Table B holds the same points as the rows below and some others, measured another way and shuffled. Each row below is followed by which row of B it is.
B, 72 rows:
[[   7  400  199  -30  279   67  186  215  -56  261 -402  -58  335  200
   114  603  278  384  -41   63  455]
 [ -24  -16  -11  161   56   74    1  -42 -116   46   -4  -43  275   45
    10 -214  -14   84 -262  232  -80]
 [ 143  251  -26   40 -207  -10  -74   23  107 -215  -21 -147  -47 -132
  -184  -80   68  127  141   89    4]
 [ -19 -272  110   43   96  188  -18 -130  -10  -22  -41   41  293   70
   144   77 -135  217 -195   36 -105]
 [ 151  482  -13   42 -202  -76  -69  101  132 -204  -59 -188  -79 -130
  -280  -26  213  151  194  101  125]
 [ -60 -373   50   37  184  160   30  -89  -17   72    7  122  275   75
   254   38  -92  119 -236   21 -134]
 [ -74  206 -153  -71    1  -99  203  183  284   -7   48  161 -128  -78
    21  -26  467  -89  139 -166  105]
 [ -44  176 -257   52  -70  -72  235  160   58   87   40   53  -56  -83
    35 -305  311 -180   -2   80   24]
 [-108  -79 -133  -64 -147   20  115  -38  329 -211  154  191  -92 -124
   -10 -174  234  -78   86 -232 -135]
 [-194   30 -299  -71   15  -13  491  201  153  224   -1  254  -47  -29
   256 -155  452 -264    9 -136   84]
 [  81  423    2   27  153 -128   40  265   71   98 -105  -56   -2   -3
   -43  188  371  119   95   86  264]
 [ -51 -152  -90   68   65  -67  -88  -17  196 -122  260  147  -19  -81
     1 -270  167  -81  -89  -41 -210]
 [  36   83 -111  -59 -395   43    7  -99  310 -401  101    7 -158 -211
  -192 -220   81   15  218 -147 -142]
 [  32 -221  -32  -52 -205  241  163 -127   28 -102 -125   -2  121  -50
   155    5 -186  126   15  -18 -106]
 [  -4  110  -37   46  -20    2   26   30   91  -62   17    7   73  -34
   -47  -88  161   57  -27   36   -3]
 [  86 -205   87   63   -6   83 -224 -145   93 -220  106  -21  114  -55
   -30  -55 -143  191  -71   41 -209]
 [ -23   -9   81  101   60   26 -174  -89  112 -175  110   23  176   11
  -133  -93   67  161 -147   39 -114]
 [  42  -27  -72  -63 -193   14  -29  -46  293 -288  119   62 -147 -169
   -61  -99  103   22  182 -161 -125]
 [ -81 -349  -78  -55   76   72  113  -24  190  -16  122  232   26  -36
   246  -35   93  -43  -43 -174 -160]
 [ -57 -318  -23  100  -18  166    4 -172  -31  -65   79   58  253   14
    90 -257 -152   44 -257   99 -250]
 [ -67 -384    3  137  142  106  -85 -145  -29  -11  159  104  261   39
   123 -249 -107   37 -320  107 -272]
 [ 226   46  110  -79 -204  188   -1  -49   31 -165 -256 -188   52  -77
    43  313 -198  357  212   33   72]
 [ 170  157  117  -37 -177  251  154  -17 -137   -2 -416 -230  243   30
    84  339 -200  385   76  151  195]
 [ -66  179  -56  -12  160   53  341  200  -62  297 -235   49  206  101
   222  190  271   68  -78   74  255]
 [  30  -14 -149  118  -57 -126 -164    2  187 -210  310   45 -126 -168
  -140 -438  167 -128  -15   50 -239]
 [  12   95  -67   47  -22 -148 -180   31  315 -263  274   84 -156 -157
  -196 -212  285  -25   88  -83 -142]
 [ 145  224  149  142  198  -26 -185   83 -105   44  -96 -162  221   62
   -73  140   49  282 -117  274  108]
 [ 136   35   99   88  163  141   72   76 -270  232 -288 -162  323  108
   203  239 -132  282 -153  306  146]
 [-133  -40  -90  -24   27   28  169   29  194  -20   55  182   59  -17
    87  -64  263  -31  -39 -133  -30]
 [ -47   49  -99  -54 -193  134  252  -15  103  -61 -116   34   72  -51
    59  -38  100   49   46  -68   25]
 [  80 -519  -44  -83 -367  397  191 -278  -51 -166 -157  -34  148  -93
   279  -46 -501  147   16   -6 -261]
 [  40 -114   77    2  -89  230   76 -108  -36  -60 -178  -49  241   29
   104  116 -174  245  -69   58  -17]
 [ 110 -220    1 -105 -312  178  -14 -171  216 -342   -2   -1  -66 -165
    35   17 -188  154  194 -153 -185]
 [  54  707   78  -94  198 -118  231  400  127  205 -335  -51   31   67
    -8  575  583  240  228  -34  567]
 [  44  -27   97  126   50   77 -155  -92  -29  -95   10  -70  238   28
   -61  -56  -71  203 -170  162  -93]
 [  58  -54 -118   85 -376   74 -107 -190  135 -377  156  -67  -41 -196
  -215 -456 -103    1   24   62 -294]
 [  32  206   36   17   86 -126 -155   86  273 -167  128   49  -62  -70
  -152   51  322  106   96  -78   27]
 [  61   75   -6  138  129  -70 -144   55   10  -23   97  -36   87  -19
   -65 -142  128   64 -112  173  -58]
 [  12 -226  112   38 -161  230 -113 -283   69 -289    1  -36  247  -11
   -59  -65 -246  255 -122    8 -215]
 [-102   -7  -44  116   88  -92 -155  -42  212 -172  277  132   59  -42
  -158 -302  251  -34 -154  -21 -184]
 [ -24  -71    2  -12  -18   31  -33  -44  207 -164   90   94   23  -48
    -6  -29  113   77   10 -106  -98]
 [ 280  111  124   75 -378  156 -269 -204   -5 -416  -94 -328   66 -151
  -269  -45 -354  357  127  204 -136]
 [-136 -382   63  -63  -11  207   56 -199  222 -177   58  206  192   15
   135   46  -43  137 -107 -232 -192]
 [  42   24   -7   69  -48   -1 -137  -51  134 -191  117   -9   39  -72
  -122 -155   64   86  -27   42 -124]
 [ 137 -117  202   97 -179  201 -308 -287   20 -367   -8 -166  250  -34
  -193  -20 -340  378  -91  124 -216]
 [  65 -224 -116   73 -184  138   42 -110  -34  -88   39  -38   79 -101
    79 -304 -181   -7  -81  140 -219]
 [-130 -603 -103   46   98  193  136 -150  -16   73  118  217  235   31
   347 -238 -147  -72 -300   -8 -311]
 [   7  301    6   -3  188    5  245  248  -50  266 -256  -21  174   94
   151  290  298  147  -14  101  318]
 [ 200   14 -105  -37 -467   98  -21 -104  147 -367   -7 -150 -171 -250
  -112 -181 -165   79  267   19 -159]
 [ 264  280  133  174  -79 -127 -515  -48  117 -387  160 -248  -44 -147
  -413 -140  -19  258   71  220 -116]
 [ 107   37 -117  -26 -169   37  107   53   79  -78  -45  -44  -78 -132
    54  -59   34   21  148   29  -18]
 [  61  -34  167  129  154   26 -288  -83   44 -145   84  -44  223   32
  -102   18  -30  263 -164  124 -106]
 [  67  122  184   54  -44  156  -92  -98   -7 -149 -154 -130  279   48
  -115  164  -75  360  -74  107   43]
 [ 321  322  -66 -116 -423   43   75   98  128 -234 -222 -252 -259 -251
   -79  160  -37  183  478   27  127]
 [ -23 -337   72   44   83  133  -99 -149   65 -109   95   92  204   12
   107  -43 -115  144 -175  -14 -209]
 [ 382  540  191   74 -125  -70 -337   88   25 -262 -170 -390  -30 -115
  -335  268  -14  431  261  256  191]
 [  73  319  116  105  -23  -52 -237  -15  146 -242   41 -103   92  -32
  -308  -10  162  233   -6   80   23]
 [ 276  449  -21   40 -138   84  220  218 -281  196 -450 -359  105  -28
    63  226  -41  239  146  385  340]
 [ 206  -93 -100  -45 -457  100  -79 -144  187 -410   56 -117 -198 -273
  -102 -206 -202   67  270  -16 -227]
 [ 170  411   48  -66  -31   22  165  215   -2   76 -328 -163   34  -15
    36  392  171  261  218   78  336]
 [ -12   20 -109 -158 -125   10  189   81  339 -130    4  151 -175 -132
    95  103  259   -3  249 -276   30]
 [  27  488  -40 -100   60  -37  341  325   69  208 -313  -22   17   32
   108  391  437  129  196  -25  436]
 [ -33  151   31    2  132  153  323  127 -151  284 -338  -37  330  147
   224  270  122  198 -129  139  261]
 [ 167 -271   69   47 -102  213  -78 -153 -105  -96 -106 -130  180  -40
   132   22 -365  236  -56  170 -153]
 [  72 -363   59   37 -138  288   -2 -231 -100 -120  -95  -72  274   -6
   142  -38 -394  221 -144  117 -210]
 [  -4 -195   76  -67  -26  321  289  -71 -121  124 -332   -4  341  103
   314  294 -189  269  -89   25   73]
 [ -40  146   36  136   97   -1  -52    1    7  -15   18  -10  228   53
   -98 -100  156  122 -196  140    5]
 [  55  531  128   77   76 -101 -120  123  113  -97  -84 -124  125   23
  -276  155  330  265   23   99  225]
 [  -5  258  -30   67  118 -186 -132  128  253 -118  182   66  -66  -63
  -178 -100  407   14   22  -23   22]
 [  26  170  -19   60  -34  -16  -20   37   96  -89   20  -30   55  -44
  -101  -86  167   82  -13   67   12]
 [  47  -60   54  141   40   65 -134  -80  -49  -73   41  -62  219   12
   -42 -134  -73  152 -192  185 -118]
 [ -82  -37 -129   40  -36   11  103   10  133  -46  103  121   34  -49
    30 -233  189  -75  -67  -26  -94]]
Rows of B count from 0, top down.

[ 289  -91   89 -200  110  -41 -203 -224 -265  135  244 -164  -39  115
    7 -126 -252   36  169  208 -155  173  -20  -35   54 -121  144   11]
8
[ 160  -84  198   88  180 -111  -68   -7  -93  103   79  102  -30   61
  135 -169  -35 -123   -4  -28   47   56   26 -215  -35   -4  -31   21]
13
[  12  230  -17  -47 -166  163  -81 -152   26   58   23   59   48   92
 -152   76   81  -15   68  281   47  -72 -136  154  -38 -127  207  -38]
67
[ -27   33  254 -105   40  -59   41   17  -56  -23   68   78  250   51
   61   -2   71    5  -38   30  -39 -205  -17 -279   80 -167  -54  -22]
5
[  65  124  220    3   64  -87   16  -41  -46   40   37  118  207  170
   44  -33  145  -75    5  185    0 -158  -11 -212   40 -120   23  -36]
3
[   0 -178  101   97    9   66  113  111  -70  117  106  151  111 -384
  133   77  -61  -67 -179 -305  -12  -96   35 -227   77  -69 -313   62]
45
[  -3 -126  -21   54  -54  154  -20   54  -29   84   47   87  -59 -313
   46   48 -161  -22  -92 -234   36   -1  -38  -74  -24  -49 -123   57]
35
[  69   97   95  186   40  -30  121   63  -34  118  -80  213  253  -76
   91  117  145 -139 -100   92  -31 -283   50 -342   85 -111 -175  -15]
27
[-151   17   60 -274 -206  212  -11  -41  -16  -60  135  -37  156 -179
  -92  147  -97  165  -25  -72  -58 -149 -132   11   73 -225   23    1]
39
[ -11    3  207  232   32  -26  130   91   36  121   43  279  132 -116
  112  -22  196 -199 -168 -123  128 -121   25 -166   -5   -9 -202   20]
63
[ 146   69  183  131  130 -117  -34  -36  -53  105   14  151   65  160
   82 -114  104 -154   12  146   60  -45   14 -195  -29  -33   19  -13]
31
[ 118  274 -203  157 -200  221   10 -124   -8  199  -89  129  121  -98
 -146  271  102  -99   15  347  -39 -195  -73   71   33 -134   61  -28]
49
[ -73   95  127  -23  -64   66   -1   -2   48  -14   10  125  107   16
  -22   17   83  -23  -38   27   70 -136  -82  -81  -19 -108   34  -17]
15
[  41 -150  161  -66   82    1 -119   -9  -66   23  135   21 -109  -27
   82 -162 -160   -6    4 -161   64  119  -43  -89  -68  -32   17   39]
29
[ 219  298   34  256   64  -61  -34 -101  -18  162 -146  209  103  271
  -10   13  221 -225   63  456   47 -153   -4 -142  -37  -56  126  -51]
44
[ -81  -56  168  -21  -20   35   97   98  -26    4   58  124  204 -197
   84   74   13   -7 -130 -179  -14 -209   -5 -273   78 -137 -193   18]
19
[-220   44  108 -105 -199  191   77   57   85  -53   59  120  170 -205
  -51  127   56   56 -121 -158   61 -195 -114  -25   21 -158  -69    4]
66
[  31   37  124  -55  -17    3  110   15 -119   60   56   68  347 -136
   60  173   39    6  -71   64 -163 -305   24 -337  191 -217 -167  -10]
20
[ -87 -105  163 -186  -32   94 -157  -36   19  -62  159   -4 -152    7
  -11 -173 -151   72   26 -182  131  145 -133   74 -117  -52  132   30]
61
[-178  -40  189    9  -71  119  -55   37  150  -29  112  169 -140  -54
   -5 -157   44  -53  -87 -267  274  111 -129  157 -179   23   46   30]
59
[ 319   93 -183  105   -8  102 -141 -194 -159  239   -1   -4  -61   -6
  -54   81 -132  -86  121  334  -95   36  -22   11    7  -82  117    4]
4
[  56   16  193  175  122  -91   42   80  -11   61  -55  215  111   17
  138  -59  104 -148  -79  -26   71 -146   33 -323  -12  -42 -115    6]
64
[-135  -31   68 -105 -143  181  -21   22   47  -31   72   63   19 -183
  -34   43  -64   59  -63 -178   67  -63 -112    7  -28 -116  -11   24]
69
[ 331  196 -118  400   91  -12  -65  -92  -57  269 -173  224  -45  108
   24   28   97 -279   53  380   46  -48   33 -124  -71   18   58  -12]
41
[ -57  -13  145 -117  -41   60  -38   -2  -15  -23   84   45   71  -50
   10  -15  -47   39  -25  -74   25  -70  -69  -98   -1 -126    7   11]
47
[ -98 -124  207 -291  -36   71 -101  -31  -49  -80  205  -64    7  -42
    6  -99 -168  132    9 -173   11   45 -105  -32   -3 -138   60   22]
28
[-291   35  139 -303 -250  249 -101  -43  141 -148  157    8  -39  -51
 -151  -33  -43  156  -13 -170  164   18 -228  249 -104 -132  182   -3]
36
[ -23   38  183  135   76  -20 -115   19  115   -1  -33  204 -176  169
   49 -237   72 -147   -5  -54  284   96  -84   -2 -217   66  129    4]
21
[ 142  -98   60 -133    8   43  -42  -86 -198  113  182  -64  111 -147
   36   53 -174   41   11   19 -155  -30   -6 -145  126 -156  -67   26]
71
